Here is a tiny trained network, its code and every weight. The questions are about switching its units off for an input and a target symbol, where a switched-off unit gives its printed mean instead of its output.

import numpy as np


def w(rows, s, z=0):
    codes = np.array(rows[::2]) - 128.0
    scale = np.full(codes.shape[1], s)
    scale[-1] = z or s
    return codes * scale


def softmax(a):
    e = np.exp(a - a.max(-1, keepdims=True))
    return e / e.sum(-1, keepdims=True)


def log_softmax(a):
    a = a - a.max(-1, keepdims=True)
    return a - np.log(np.exp(a).sum(-1, keepdims=True))


def net(x, mask):
    ids = ['ΔΘγεηξτψω'.index(c) for c in x.split()]
    T = len(ids)
    res = E[ids] + P[:T]
    u = 0
    for l in range(3):
        r = res
        for j in range(2):
            rows = slice(2 * j, 2 * j + 2)
            q, k, v = (r @ M[l][rows].T for M in (Q, K, V))
            z = softmax(np.where(np.tri(T) > 0, q @ k.T / 2**0.5, -1e9)) @ v
            o = O[l][rows]
            res = res + np.where(mask[u + j], z, o[:, -1]) @ o[:, :-1]
        u += 2
    return log_softmax(res[-1] @ U[:, :-1].T + U[:, -1])


Q, K, V, O = {}, {}, {}, {}
E = w([
[129,178,132,196,250],'Δ',
[131,135,82,232,84],'Θ',
[127,137,181,5,136],'γ',
[51,164,104,149,80],'ε',
[195,131,169,107,128],'η',
[141,190,105,164,96],'ξ',
[76,123,115,102,95],'τ',
[58,179,151,45,111],'ψ',
[184,177,202,23,139],'ω',
],0.013)
P = w([
[136,71,182,150,121],'0',
[160,227,156,156,62],'1',
[240,103,51,91,177],'2',
[100,214,136,133,125],'3',
[248,101,48,68,182],'4',
[61,219,121,104,160],'5',
],0.014)
Q[0] = w([
[47,90,173,140,69],'L0H0',
[121,82,27,138,128],'L0H0',
[119,135,138,87,4],'L0H1',
[133,138,94,52,94],'L0H1',
],0.016)
K[0] = w([
[131,191,31,105,86],'L0H0',
[93,91,83,180,75],'L0H0',
[53,120,92,36,46],'L0H1',
[95,49,152,10,61],'L0H1',
],0.012)
V[0] = w([
[154,181,121,193,84],'L0H0',
[156,2,48,207,43],'L0H0',
[65,137,152,64,131],'L0H1',
[39,198,90,68,218],'L0H1',
],0.0072)
O[0] = w([
[224,239,156,128,204,168],'L0H0',
[90,165,122,76,233,2],'L0H0',
[148,121,94,194,136,135],'L0H1',
[143,92,103,150,2,114],'L0H1',
],0.0084,0.0029)
Q[1] = w([
[117,169,113,128,144],'L1H0',
[127,196,81,123,104],'L1H0',
[92,127,170,83,108],'L1H1',
[216,102,113,3,145],'L1H1',
],0.012)
K[1] = w([
[153,87,140,155,132],'L1H0',
[103,109,125,131,159],'L1H0',
[133,153,125,98,98],'L1H1',
[134,59,249,100,150],'L1H1',
],0.014)
V[1] = w([
[144,247,201,116,60],'L1H0',
[181,177,200,182,86],'L1H0',
[212,105,216,2,36],'L1H1',
[93,100,118,104,209],'L1H1',
],0.007)
O[1] = w([
[131,208,104,131,112,242],'L1H0',
[139,136,94,159,78,239],'L1H0',
[73,127,56,248,204,252],'L1H1',
[77,171,135,62,140,41],'L1H1',
],0.011,0.0021)
Q[2] = w([
[253,55,25,106,119],'L2H0',
[77,86,241,156,134],'L2H0',
[133,170,75,148,153],'L2H1',
[226,130,2,43,117],'L2H1',
],0.0085)
K[2] = w([
[161,37,138,91,151],'L2H0',
[192,210,163,179,122],'L2H0',
[117,159,186,146,165],'L2H1',
[96,9,177,91,142],'L2H1',
],0.011)
V[2] = w([
[134,193,130,162,52],'L2H0',
[211,198,61,151,110],'L2H0',
[247,47,126,136,237],'L2H1',
[52,61,178,124,177],'L2H1',
],0.011)
O[2] = w([
[153,91,147,184,149,7],'L2H0',
[119,127,193,179,162,149],'L2H0',
[72,248,85,213,87,212],'L2H1',
[199,119,24,167,127,93],'L2H1',
],0.012,0.0018)
U = w([
[216,159,182,181,2,204],'Δ',
[93,192,144,71,157,56],'Θ',
[154,95,87,205,83,39],'γ',
[161,54,136,109,209,161],'ε',
[68,216,97,154,168,49],'η',
[65,133,171,135,228,254],'ξ',
[131,103,89,105,93,108],'τ',
[225,33,125,212,134,71],'ψ',
[153,108,117,241,197,42],'ω',
],0.0068,0.0081)

Each question gives the input, a string of symbols that net reads in full, and the target symbol t.
The units are the heads (2 rows each of Q, K, V and O). Each row of codes is followed by its name. A weight is (code - 128) times the scale printed after its matrix; where a second scale follows, it is the last column's (O and U).
mask holds one flag per head, layer by layer. A switched-off head (its flag False) gives its mean, the last column of its rows in O, instead of its output. The means were averaged over made-up inputs and are rounded, as every weight is.
A unit's drop is (log p(t) with every unit on - log p(t) with that unit switched off) / (log p(t) with every unit on - log p(t) with every unit switched off).
The circuit of an input: a set's keep is (log p(t) with only the set's units on - log p(t) with every unit switched off) / (log p(t) with every unit on - log p(t) with every unit switched off). Starting from all 6 units, units are removed one at a time, each time the one whose removal leaves the highest keep (on an exact tie, the one counted first), for as long as the keep stays at least 0.8.
units of the circuit, in order: the units of the circuit, biggest drop first
most important unit: the unit with the biggest drop
heads that matter: for each layer, one digit per head in row order, 1 if its drop is at least 0.15 and else 0, layers parted by /
drop of u: that unit's drop, to one decimal
input Θ η η η ψ, target Θ: most important unit : L1H1
input η η ψ, target η: heads that matter : 00 / 00 / 01
input η η Δ Θ ξ ε, target Δ: heads that matter : 01 / 01 / 00
input ξ ε γ η τ, target ξ: units of the circuit, in order : [L2H0; L1H0; L2H1]
input ε ε Δ, target ε: units of the circuit, in order : [L2H1; L1H1]
input ψ ψ ξ τ η, target ψ: units of the circuit, in order : [L2H1; L0H0; L1H1]
input ε τ η ξ ε, target ε: heads that matter : 10 / 01 / 01
input τ τ ε ε ω, target τ: units of the circuit, in order : [L1H0; L2H0; L0H0; L2H1]
input ξ ω ε ε ψ, target ξ: units of the circuit, in order : [L2H0; L2H1]
input η γ η ξ ε, target η: units of the circuit, in order : [L2H1; L0H1]
input η Θ ω η, target ξ: heads that matter : 01 / 01 / 11
input Θ ω ε Θ ω, target Θ: units of the circuit, in order : [L1H1; L0H0; L0H1]
input ω Δ τ η ψ Θ, target Δ: heads that matter : 00 / 01 / 00
input ε γ η ε Δ τ, target Δ: most important unit : L0H1
input Θ Δ η η γ ψ, target Δ: heads that matter : 11 / 00 / 00
input ω ξ η ω τ, target ω: heads that matter : 10 / 01 / 10
input ψ ε η η Δ, target ψ: heads that matter : 10 / 10 / 01
input τ ω η, target τ: heads that matter : 10 / 11 / 11
input ψ τ ξ, target ψ: units of the circuit, in order : [L2H1; L0H0]
input η τ ξ, target η: most important unit : L2H1
input ε ω Θ, target ε: units of the circuit, in order : [L2H1; L1H1; L0H0]
input η ψ ε Θ τ γ, target Δ: heads that matter : 11 / 00 / 00
input ξ γ Δ, target ξ: drop of L2H0 : 0.4
input η γ ξ, target η: drop of L0H1 : 0.2
